Each row is followed by its group and then its class within the group.
[-18   0  16  -6  22  -2 -11  50   0   3  15   8  23  -3   2  -5 -25  -2
  -4  14   3  -4   0  -6   4  -2  17   1   1 -10   1  -1 -11   6   4  -8
 -13  -8   2  -3   1 -27  -6  -2] -> z542/W
[ -8 -27  38  43   3   1 -11 -31  -2  15 -42   2   9 -13 -10   3  43  20
  -2 -42  -5  26  12 -19  10 -11 -30  -6  -4  27  27 -18  -2 -20  -3  22
  -8   4  -5 -50  -5  22  18   3] -> z612/A
[ -4 -23   4  -5  11  -3   1  32  -3  -1  16   5   5 -14  -2  -4 -17  18
  -7   4  22 -10   0  -4   9 -13  13  -2  14   0  -3 -23  -3   1  12  12
 -14  -5  15 -22  -5  15   1   5] -> z542/Z
[-26 -20  18  -1  13   4 -10  35  -4   0   1   4  15   0   4   1 -31   6
   2  12  -6  -8 -11  -3   1   6  26   6  -6  -8   1  14  -8   7   1  -4
   2  -3   5  -8  -7  -7  -9  -2] -> z542/W
[ 24 -15  -1 -14  35   7   8  73  -2 -16  63  19 -53  -5 -34 -13  64  39
   8   7   4  -8   0   8   5 -44 -12   2  -4  13 -22 -34  18   8   2  18
 -40 -58  -3  45   5  26 -17   5] -> z612/A
[-14 -13  13 -16   6  -2  -5  22   3  -4   2  -3  29  -4   2  -4 -51  -2
   3  17  -6  -5 -10  -6  -8   4  30  -4   5 -11  -3   6  -9   4  14  19
   6 -17   6 -15  -3 -14  -4   6] -> z542/G
[-15 -18  -3  -9  25  -2  -5  62  -4  -6  32   7  -2  -6  -3  -4 -21   7
   8  20  12 -11  -4   8  13  -7  24   5   7 -11 -14  -5  -5  12  19  -5
 -24 -15   5  14   5   6  -6   1] -> z542/W
[ 12  -9  74  12   4  -3   3  -4  15  -3 -14  -3  31 -10  -3   5  -2 -29
  -2  -9 -14   4  -2 -14   0  -3  -3   2  -6  10  10  15 -19 -10   1  72
  10 -12  -6  -9   0 -29  -7  12] -> z612/A
[-18 -16   7   9  13   4  -4  25  -5  11   0  -1  23  -3   2  -3 -14   0
   2  -1  -3  -4   3  -1  -9  -3  11   4   7   1   9   7 -15  -1  -6   4
  -2 -19   2 -22  -1  -1   2  -3] -> z542/W
[ 20   4  14 -10   5 -10   9  30  -2 -25  27  14 -34 -19 -16   3  30  -3
   0   2   2  -1  -2   1   1 -22 -14  -7  -3   7 -17 -15  10  -5   5  35
 -14   1  -1  20   3  -1  -9  10] -> z612/Y
[ 40  -5  22 -39   8  -1  10  32   5  -7  24   8 -39 -16 -23  -2  45   6
   3  -6  15   0  -2  -4   5 -29 -10 -10   0  21 -14 -30  -1  -1  -3  51
 -22  -3  -6  15   1  17  -4  19] -> z612/Y
[ -5  -7 -14 -25   4  -8   4  46   2   0   6   7   0  -5  -3 -17 -28   7
   2  19  14  -8   3   6  -3  -6  17   3   7  -8 -14  -8   2   4   8  -5
  -8  -5  -2  12  -4  -6  -3  13] -> z542/G
[ 17   0  38 -14  10  -4  13  24   7  -4  18   2  17 -13  11  -3  -3  -9
  -1   1   5 -41  -1  -4  11 -20   2  -5   3   8 -12  -9  -1  -2   7  63
 -10 -11   3   0   1  -5 -11  14] -> z612/R
[  0 -16  34 -17  20 -11  -1  53   0  -1   8   4  38  -9  -3   1 -45  -1
  -3  16   0   9  -2  -5   4  -6  28  -1   1   0 -15   4 -20   8  19  44
 -10 -23   4   3   0  -8 -19  20] -> z542/Z
[ 21   4  45 -12  19  -1   8  31   5 -14  27   3 -12   1 -12  -4  21 -22
 -10   6  -7  -4 -12   2  -1 -11 -13  17 -11  -1 -18  12  -7  17  -3  51
  -8  -5   2  28   8 -26 -26   9] -> z612/A
[ 19  -4  36 -18  12 -19  21  31  15 -13  29   5 -13 -16 -24   0  30  -3
  -7  -6   4  -3   3   3   3 -28 -11  -1  -7  15 -10   4  -3  -6  -1  73
 -17  -1  -3  12   1  -2  -7  12] -> z612/Y
[  3   4  49   1  17  -4   5  28   3 -14  22   3   9  -1 -17  -1  34 -16
 -19 -12  -9   1  -5   4  -4 -11   1  11  -6   4 -26  19  -2   1  -6  53
 -23  -4  -1  15   6 -22 -27  11] -> z612/A
